Below are the code and all the weights of a small trained network. Each question names an input and a target symbol and asks about switching units off, where a switched-off unit gives its printed mean instead of its output.

import numpy as np


def w(rows, s, z=0):
    codes = np.array(rows[::2]) - 128.0
    scale = np.full(codes.shape[1], s)
    scale[-1] = z or s
    return codes * scale


def f(y):
    return np.maximum(y, 0)


def softmax(a):
    e = np.exp(a - a.max(-1, keepdims=True))
    return e / e.sum(-1, keepdims=True)


def log_softmax(a):
    a = a - a.max(-1, keepdims=True)
    return a - np.log(np.exp(a).sum(-1, keepdims=True))


def net(x, mask):
    ids = ['αβγεηθμω'.index(c) for c in x.split()]
    T = len(ids)
    res = E[ids] + P[:T]
    r = res
    for j in range(3):
        rows = slice(3 * j, 3 * j + 3)
        q, k, v = (r @ M[0][rows].T for M in (Q, K, V))
        z = softmax(np.where(np.tri(T) > 0, q @ k.T / 3**0.5, -1e9)) @ v
        o = O[0][rows]
        res = res + np.where(mask[j], z, o[:, -1]) @ o[:, :-1]
    y = f(res @ A[0][:, :-1].T + A[0][:, -1])
    res = res + np.where(mask[3:7], y, B[0][:, -1]) @ B[0][:, :-1]
    return log_softmax(res[-1] @ U[:, :-1].T + U[:, -1])


Q, K, V, O, A, B = {}, {}, {}, {}, {}, {}
E = w([
[255,32,149,109],'α',
[60,239,27,91],'β',
[215,43,133,150],'γ',
[149,239,55,229],'ε',
[131,225,225,49],'η',
[179,54,129,87],'θ',
[217,139,85,173],'μ',
[106,96,82,105],'ω',
],0.0099)
P = w([
[81,154,167,148],'0',
[213,140,108,125],'1',
[225,148,105,121],'2',
[238,145,106,112],'3',
[243,145,103,110],'4',
[251,148,99,107],'5',
[255,131,91,100],'6',
],0.0094)
Q[0] = w([
[246,133,113,175],'H0',
[238,218,37,29],'H0',
[65,116,162,139],'H0',
[41,95,177,163],'H1',
[34,136,187,128],'H1',
[201,129,90,101],'H1',
[124,151,161,116],'H2',
[95,177,108,94],'H2',
[148,177,84,109],'H2',
],0.013)
K[0] = w([
[65,116,229,118],'H0',
[111,212,247,105],'H0',
[153,94,54,89],'H0',
[181,154,77,100],'H1',
[219,162,106,95],'H1',
[41,79,160,168],'H1',
[125,179,92,108],'H2',
[92,204,164,176],'H2',
[105,108,153,235],'H2',
],0.012)
V[0] = w([
[99,223,65,186],'H0',
[231,93,128,242],'H0',
[166,13,236,94],'H0',
[193,114,215,116],'H1',
[230,147,123,161],'H1',
[211,227,145,69],'H1',
[164,144,165,135],'H2',
[142,130,219,19],'H2',
[254,108,169,102],'H2',
],0.009)
O[0] = w([
[93,77,219,204,242],'H0',
[38,40,1,186,127],'H0',
[168,159,27,66,2],'H0',
[133,132,77,149,78],'H1',
[102,60,92,180,138],'H1',
[22,77,92,103,158],'H1',
[74,126,128,143,150],'H2',
[66,171,75,115,41],'H2',
[42,165,149,157,167],'H2',
],0.01,0.0077)
A[0] = w([
[115,29,1,168,94],'N0',
[109,202,33,21,171],'N1',
[61,88,133,169,130],'N2',
[94,164,225,223,2],'N3',
],0.0072,0.0042)
B[0] = w([
[1,198,171,134,153],'N0',
[148,74,72,64,160],'N1',
[186,91,57,189,188],'N2',
[91,93,112,3,248],'N3',
],0.0088,0.017)
U = w([
[98,147,216,84,97],'α',
[251,66,73,33,100],'β',
[54,200,203,239,159],'γ',
[234,203,199,222,254],'ε',
[52,134,113,59,39],'η',
[186,3,136,143,123],'θ',
[95,152,128,127,113],'μ',
[153,127,144,115,113],'ω',
],0.0052,0.0073)

Each question gives the input, a string of symbols that net reads in full, and the target symbol t.
The units are the heads (3 rows each of Q, K, V and O) and the neurons (one row each of A and B). Each row of codes is followed by its name. A weight is (code - 128) times the scale printed after its matrix; where a second scale follows, it is the last column's (O, A, B and U).
mask holds one flag per unit, heads first, then neurons. A switched-off unit (its flag False) gives its mean, the last column of its rows in O or B, instead of its output. The means were averaged over made-up inputs and are rounded, as every weight is.
A unit's drop is (log p(t) with every unit on - log p(t) with that unit switched off) / (log p(t) with every unit on - log p(t) with every unit switched off).
The circuit of an input: a set's keep is (log p(t) with only the set's units on - log p(t) with every unit switched off) / (log p(t) with every unit on - log p(t) with every unit switched off). Starting from all 7 units, units are removed one at a time, each time the one whose removal leaves the highest keep (on an exact tie, the one counted first), for as long as the keep stays at least 0.8.
units of the circuit, in order: the units of the circuit, biggest drop first
unit that matters most: the unit with the biggest drop
top k neurons: the k neurons with the biggest drops, biggest first
heads that matter: for each layer, one digit per head in row order, 1 if its drop is at least 0.15 and else 0, layers parted by /
input α μ γ ε ω β, target η: units of the circuit, in order : (H0 N0)
input ε ε ε, target θ: top 3 neurons : (N3 N2 N0)
input β β β, target α: heads that matter : 110
input β ε ε β ε θ, target α: units of the circuit, in order : (H0 N3 H1)
input β ε β α, target α: units of the circuit, in order : (H0 N3 H2)
input ω ε ε η α θ η, target ε: heads that matter : 110
input β θ ε μ, target α: units of the circuit, in order : (H0 N3 H1)
input η ε ε μ, target ε: units of the circuit, in order : (N3 H0)
input ε ε β ε η, target ε: heads that matter : 101
input μ γ ε γ, target γ: units of the circuit, in order : (H0 N0 N3 H1)
input θ ε ε ε β ω β, target β: heads that matter : 100
input ω β β μ ε γ θ, target ε: unit that matters most : N3
input α ε ε, target η: units of the circuit, in order : (H0 N0)
input θ ω γ ε ω θ μ, target β: units of the circuit, in order : (H0)
input ω ε β ω, target ε: units of the circuit, in order : (N3 H0 H1)
input β β α θ, target α: heads that matter : 100
input ω ω α μ ε ε, target ε: units of the circuit, in order : (H0 N3)
input μ ε ε, target γ: heads that matter : 110
input ε μ ε μ μ ε ε, target θ: heads that matter : 100
input μ ω θ β ω, target γ: top 3 neurons : (N0 N3 N1)
input α ε ε θ β ε μ, target η: top 3 neurons : (N0 N1 N2)
input α ε ε ε γ β θ, target η: top 2 neurons : (N0 N1)
input μ ε ε ε θ μ ω, target γ: heads that matter : 100
input ε η β, target β: heads that matter : 101
input θ μ μ ε ω, target β: top neuron : (N1)
input β β μ β ε ω, target α: top 2 neurons : (N3 N2)
input α θ β, target η: top 3 neurons : (N0 N1 N2)
input β β β η, target β: heads that matter : 101
